Below is a small trained network, with its code and all its weights. Each question gives an input and a target symbol and asks what happens when units are switched off, that is, made to give their printed mean instead of their output.

import numpy as np


def w(rows, s, z=0):
    codes = np.array(rows[::2]) - 128.0
    scale = np.full(codes.shape[1], s)
    scale[-1] = z or s
    return codes * scale


def f(y):
    return y / 2 * (1 + np.tanh(0.7978845608 * (y + 0.044715 * y**3)))


def softmax(a):
    e = np.exp(a - a.max(-1, keepdims=True))
    return e / e.sum(-1, keepdims=True)


def log_softmax(a):
    a = a - a.max(-1, keepdims=True)
    return a - np.log(np.exp(a).sum(-1, keepdims=True))


def net(x, mask):
    ids = ['ΓΔΛΞΦΨαβζηθμπστω'.index(c) for c in x.split()]
    T = len(ids)
    res = E[ids] + P[:T]
    u = 0
    for l in range(2):
        r = res
        for j in range(3):
            rows = slice(2 * j, 2 * j + 2)
            q, k, v = (r @ M[l][rows].T for M in (Q, K, V))
            z = softmax(np.where(np.tri(T) > 0, q @ k.T / 2**0.5, -1e9)) @ v
            o = O[l][rows]
            res = res + np.where(mask[u + j], z, o[:, -1]) @ o[:, :-1]
        u += 3
        y = f(res @ A[l][:, :-1].T + A[l][:, -1])
        res = res + np.where(mask[u : u + 8], y, B[l][:, -1]) @ B[l][:, :-1]
        u += 8
    return log_softmax(res[-1] @ U[:, :-1].T + U[:, -1])


Q, K, V, O, A, B = {}, {}, {}, {}, {}, {}
E = w([
[214,178,182,94,115,122,133,146,156,120],'Γ',
[197,107,157,101,132,189,119,142,96,118],'Δ',
[201,144,92,140,95,120,59,171,186,94],'Λ',
[165,80,111,42,2,112,133,135,14,140],'Ξ',
[160,109,116,151,184,160,105,73,94,175],'Φ',
[192,218,112,160,121,79,96,117,156,121],'Ψ',
[182,138,89,153,127,178,93,137,65,110],'α',
[166,139,88,149,130,133,56,139,138,187],'β',
[185,11,23,32,75,106,149,123,81,191],'ζ',
[176,155,54,178,135,114,76,110,104,122],'η',
[183,118,173,95,150,137,105,117,155,178],'θ',
[159,106,88,74,70,24,152,28,44,174],'μ',
[188,91,135,151,102,184,104,73,129,36],'π',
[220,119,145,105,155,107,130,92,170,98],'σ',
[172,200,115,153,95,149,77,168,94,142],'τ',
[29,171,108,117,100,113,176,108,180,109],'ω',
],0.011)
P = w([
[139,241,103,24,252,215,55,125,90,151],'0',
[218,217,74,109,211,191,213,163,93,183],'1',
[206,170,98,131,174,179,178,137,98,193],'2',
[192,136,101,143,147,164,168,124,91,196],'3',
[183,119,112,158,136,157,156,125,95,203],'4',
[175,100,109,163,120,138,153,125,95,202],'5',
[172,92,114,168,110,127,138,126,97,188],'6',
[168,72,113,164,107,123,144,124,99,190],'7',
[165,59,106,169,95,113,131,132,89,178],'8',
[162,52,107,172,92,108,122,135,95,177],'9',
[161,35,107,177,83,96,124,141,87,175],'10',
[158,20,106,174,80,86,115,141,85,177],'11',
[157,11,103,174,71,70,118,147,92,180],'12',
[159,3,102,168,60,61,112,153,78,155],'13',
],0.0057)
Q[0] = w([
[171,176,237,168,214,229,121,137,202,40],'0.h1',
[60,119,141,84,122,170,168,106,116,183],'0.h1',
[4,137,166,96,133,125,160,166,176,86],'0.h2',
[70,101,213,162,174,153,60,116,140,117],'0.h2',
[150,128,119,136,116,141,126,114,127,125],'0.h3',
[142,133,133,122,131,125,120,129,129,138],'0.h3',
],0.046)
K[0] = w([
[187,35,190,42,199,168,23,80,1,149],'0.h1',
[109,129,106,100,72,86,209,152,66,101],'0.h1',
[159,89,164,207,181,210,77,99,29,222],'0.h2',
[205,35,136,26,119,97,182,98,78,186],'0.h2',
[154,126,129,134,126,131,125,124,122,124],'0.h3',
[142,120,135,146,134,106,127,146,119,144],'0.h3',
],0.039)
V[0] = w([
[133,116,123,135,116,153,113,88,130,92],'0.h1',
[146,154,139,94,108,115,114,135,151,95],'0.h1',
[98,136,155,125,108,118,133,107,117,146],'0.h2',
[143,121,125,117,155,128,135,141,137,123],'0.h2',
[254,190,140,105,219,166,65,88,77,113],'0.h3',
[228,144,96,32,137,41,4,161,67,203],'0.h3',
],0.0093)
O[0] = w([
[150,105,113,153,116,132,129,105,127,145,132],'0.h1',
[99,102,133,145,120,97,100,129,137,111,135],'0.h1',
[132,116,135,149,99,134,116,114,138,127,116],'0.h2',
[115,124,124,115,133,121,127,134,123,132,132],'0.h2',
[144,225,102,106,226,182,238,186,105,131,248],'0.h3',
[50,149,119,100,226,61,205,254,90,51,217],'0.h3',
],0.0046,0.011)
A[0] = w([
[160,64,150,207,38,162,118,48,171,119,189],'0.n1',
[190,70,191,145,77,126,5,61,132,140,43],'0.n2',
[76,166,223,183,167,111,89,81,107,110,3],'0.n3',
[130,122,135,129,180,115,131,154,107,109,85],'0.n4',
[135,108,113,167,197,111,104,122,164,148,108],'0.n5',
[91,128,143,129,174,150,68,93,153,126,76],'0.n6',
[50,83,180,159,140,136,156,125,145,67,83],'0.n7',
[183,59,168,175,15,143,25,28,144,132,89],'0.n8',
],0.016,0.0051)
B[0] = w([
[152,90,124,124,75,115,54,89,141,106,148],'0.n1',
[170,170,158,112,160,105,120,155,89,168,127],'0.n2',
[63,105,158,91,106,130,5,116,118,81,119],'0.n3',
[144,119,129,136,104,140,111,100,136,141,254],'0.n4',
[133,124,126,133,76,157,138,112,142,128,146],'0.n5',
[135,142,125,105,141,135,153,149,127,122,116],'0.n6',
[156,160,119,131,154,153,154,132,126,161,123],'0.n7',
[95,159,98,94,155,132,199,133,150,92,134],'0.n8',
],0.023,0.0076)
Q[1] = w([
[214,89,2,122,96,114,189,131,144,164],'1.h1',
[117,168,154,154,150,166,116,130,173,123],'1.h1',
[249,81,20,93,88,118,130,119,100,119],'1.h2',
[36,177,194,151,147,142,151,148,179,156],'1.h2',
[83,141,121,139,156,120,155,110,143,113],'1.h3',
[61,167,195,98,176,129,86,132,117,114],'1.h3',
],0.052)
K[1] = w([
[94,103,73,36,44,75,177,116,108,185],'1.h1',
[113,78,140,172,149,82,116,143,116,111],'1.h1',
[49,152,131,184,86,92,131,86,253,171],'1.h2',
[182,94,144,93,154,117,122,133,85,119],'1.h2',
[149,129,121,178,150,174,144,105,146,83],'1.h3',
[130,223,134,118,155,214,92,111,209,127],'1.h3',
],0.046)
V[1] = w([
[215,93,181,213,119,144,54,123,143,165],'1.h1',
[97,92,83,76,117,138,160,124,122,125],'1.h1',
[21,149,82,102,113,159,183,133,175,106],'1.h2',
[55,118,77,105,157,151,201,139,174,90],'1.h2',
[137,209,193,141,96,79,126,68,33,105],'1.h3',
[146,116,88,166,250,51,115,54,150,145],'1.h3',
],0.016)
O[1] = w([
[118,128,89,121,110,177,193,181,162,127,8],'1.h1',
[143,141,157,155,142,136,116,78,111,145,216],'1.h1',
[107,114,101,153,131,175,197,156,154,139,175],'1.h2',
[94,98,110,141,104,165,171,147,152,121,166],'1.h2',
[180,131,159,152,13,107,199,165,115,155,143],'1.h3',
[161,73,75,135,171,2,155,169,79,134,105],'1.h3',
],0.0099,0.014)
A[1] = w([
[162,132,160,80,158,94,125,180,249,141,224],'1.n1',
[94,234,165,128,149,89,129,239,174,80,140],'1.n2',
[173,119,136,102,142,163,113,202,110,31,105],'1.n3',
[102,199,54,161,108,139,81,199,102,103,2],'1.n4',
[64,214,33,141,84,97,84,160,155,204,85],'1.n5',
[31,204,163,110,115,63,139,144,135,120,125],'1.n6',
[146,115,159,96,159,166,79,251,136,167,117],'1.n7',
[118,101,137,152,103,138,151,151,132,119,153],'1.n8',
],0.023,0.0046)
B[1] = w([
[156,132,93,40,82,115,121,53,195,164,174],'1.n1',
[191,69,173,158,197,204,166,91,139,17,161],'1.n2',
[78,138,109,82,96,74,143,139,23,80,213],'1.n3',
[159,92,22,99,53,180,52,137,113,214,179],'1.n4',
[125,250,148,204,157,59,133,171,184,38,173],'1.n5',
[120,115,109,133,118,174,174,166,150,123,157],'1.n6',
[68,82,246,180,176,119,118,226,168,178,180],'1.n7',
[110,118,100,115,179,126,105,123,135,120,254],'1.n8',
],0.022,0.0069)
U = w([
[132,121,151,103,135,132,171,129,131,114,58],'Γ',
[72,124,164,139,128,117,144,143,110,130,54],'Δ',
[55,35,84,151,62,117,99,113,175,80,156],'Λ',
[112,175,186,137,59,173,128,101,105,138,151],'Ξ',
[116,169,87,153,189,184,254,140,111,189,255],'Φ',
[160,147,105,126,127,140,155,125,130,106,49],'Ψ',
[116,102,112,130,98,155,119,150,95,177,53],'α',
[101,151,128,148,121,119,124,156,143,150,78],'β',
[87,127,103,138,207,130,88,93,111,136,155],'ζ',
[129,157,71,152,100,133,130,127,114,144,56],'η',
[113,103,144,108,110,121,141,132,156,183,78],'θ',
[169,92,133,180,76,71,164,134,116,148,120],'μ',
[87,141,112,133,105,121,147,123,88,77,77],'π',
[118,147,96,88,105,114,153,102,142,149,82],'σ',
[132,121,136,160,124,151,130,155,99,106,36],'τ',
[83,150,134,150,108,88,152,100,158,92,75],'ω',
],0.0062,0.0075)

Each question gives the input, a string of symbols that net reads in full, and the target symbol t.
The units are the heads (2 rows each of Q, K, V and O) and the neurons (one row each of A and B). Each row of codes is followed by its name. A weight is (code - 128) times the scale printed after its matrix; where a second scale follows, it is the last column's (O, A, B and U).
mask holds one flag per unit, layer by layer, with each layer's heads first. A switched-off unit (its flag False) gives its mean, the last column of its rows in O or B, instead of its output. The means were averaged over made-up inputs and are rounded, as every weight is.
A unit's drop is (log p(t) with every unit on - log p(t) with that unit switched off) / (log p(t) with every unit on - log p(t) with every unit switched off).
The circuit of an input: a set's keep is (log p(t) with only the set's units on - log p(t) with every unit switched off) / (log p(t) with every unit on - log p(t) with every unit switched off). Starting from the 12 units with the biggest drops (on a tie, the unit counted first), units are removed one at a time, each time the one whose removal leaves the highest keep (on an exact tie, the one counted first), for as long as the keep stays at least 0.8.
circuit, biggest first: the units of the circuit, biggest drop first
unit that matters most: the unit with the biggest drop
top k neurons in layer l: the k neurons of layer l with the biggest drops, biggest first
drop of u: that unit's drop, to one decimal
input θ π π Ξ Λ Δ, target Ξ: circuit, biggest first : (1.h3)
input π π θ π π Λ, target Λ: circuit, biggest first : (1.h1; 1.n4; 1.n2)
input Λ Δ π, target π: circuit, biggest first : (0.n4; 1.h1; 1.n3)
input π Λ π θ τ π β Γ β Ψ Δ π, target π: circuit, biggest first : (1.h1; 1.n3)
input θ η Λ σ, target σ: circuit, biggest first : (1.h1; 1.n1)
input ω θ Γ μ β σ β ω, target μ: circuit, biggest first : (0.h3; 1.h3)
input σ ω β α Ξ σ θ μ ω Γ Γ θ ω, target Λ: circuit, biggest first : (0.n1; 0.h3)
input ω Λ Φ σ Δ Δ ω, target ω: circuit, biggest first : (0.h3; 1.h1; 1.n5)
input ζ β β Λ π τ ω Γ π Ξ π, target Λ: circuit, biggest first : (0.h3; 0.n1)
input Φ α Λ η η τ ω, target Φ: circuit, biggest first : (1.n6; 0.n4)
input Ψ β π β β β β Φ, target Φ: top 3 neurons in layer 1 : (1.n3; 1.n4; 1.n1)
input π β Λ Ψ σ Λ η Φ ω σ Φ π, target ζ: top 2 neurons in layer 0 : (0.n4; 0.n1)
input ω β π Φ Λ ω μ μ Φ ω Ξ θ, target Φ: top 2 neurons in layer 0 : (0.n8; 0.n1)
input Λ Ξ η ω Ψ, target Φ: circuit, biggest first : (1.h2)
input β α Ψ Δ π Γ θ Φ Λ ω ω, target ω: top 2 neurons in layer 0 : (0.n1; 0.n7)
input ω η Λ, target Φ: top 2 neurons in layer 0 : (0.n4; 0.n6)
input μ ζ Δ ω Λ, target Φ: top 2 neurons in layer 0 : (0.n4; 0.n1)
input ω π π ζ Ξ μ, target Φ: top 2 neurons in layer 0 : (0.n6; 0.n1)
input ω π α Λ Λ π ω ω η σ Ξ β, target Φ: top 2 neurons in layer 0 : (0.n8; 0.n1)
input Δ η Ξ η Δ ζ Ξ β η μ α α η, target μ: unit that matters most : 1.h3
input π ω Φ Ξ ζ π β, target Φ: top 2 neurons in layer 0 : (0.n4; 0.n1)
input Δ θ β σ μ Ψ ω σ β Ξ Γ Φ, target Φ: top 2 neurons in layer 0 : (0.n1; 0.n3)
input Ψ π Δ, target Δ: top 2 neurons in layer 1 : (1.n7; 1.n3)
input Ψ Δ Δ η, target η: drop of 1.h1 : 1.0
input Ψ τ π ω Λ Ψ β Λ Ξ ω Ψ π η Φ, target Ξ: drop of 1.h3 : 0.5
input η Ξ η Λ σ α θ η θ θ, target Ξ: drop of 1.n1 : 0.0
input η ω τ θ σ Φ θ Λ π π Δ μ ω Λ, target μ: drop of 1.h3 : 0.7
input ω π Δ, target Φ: top neuron in layer 0 : (0.n1)
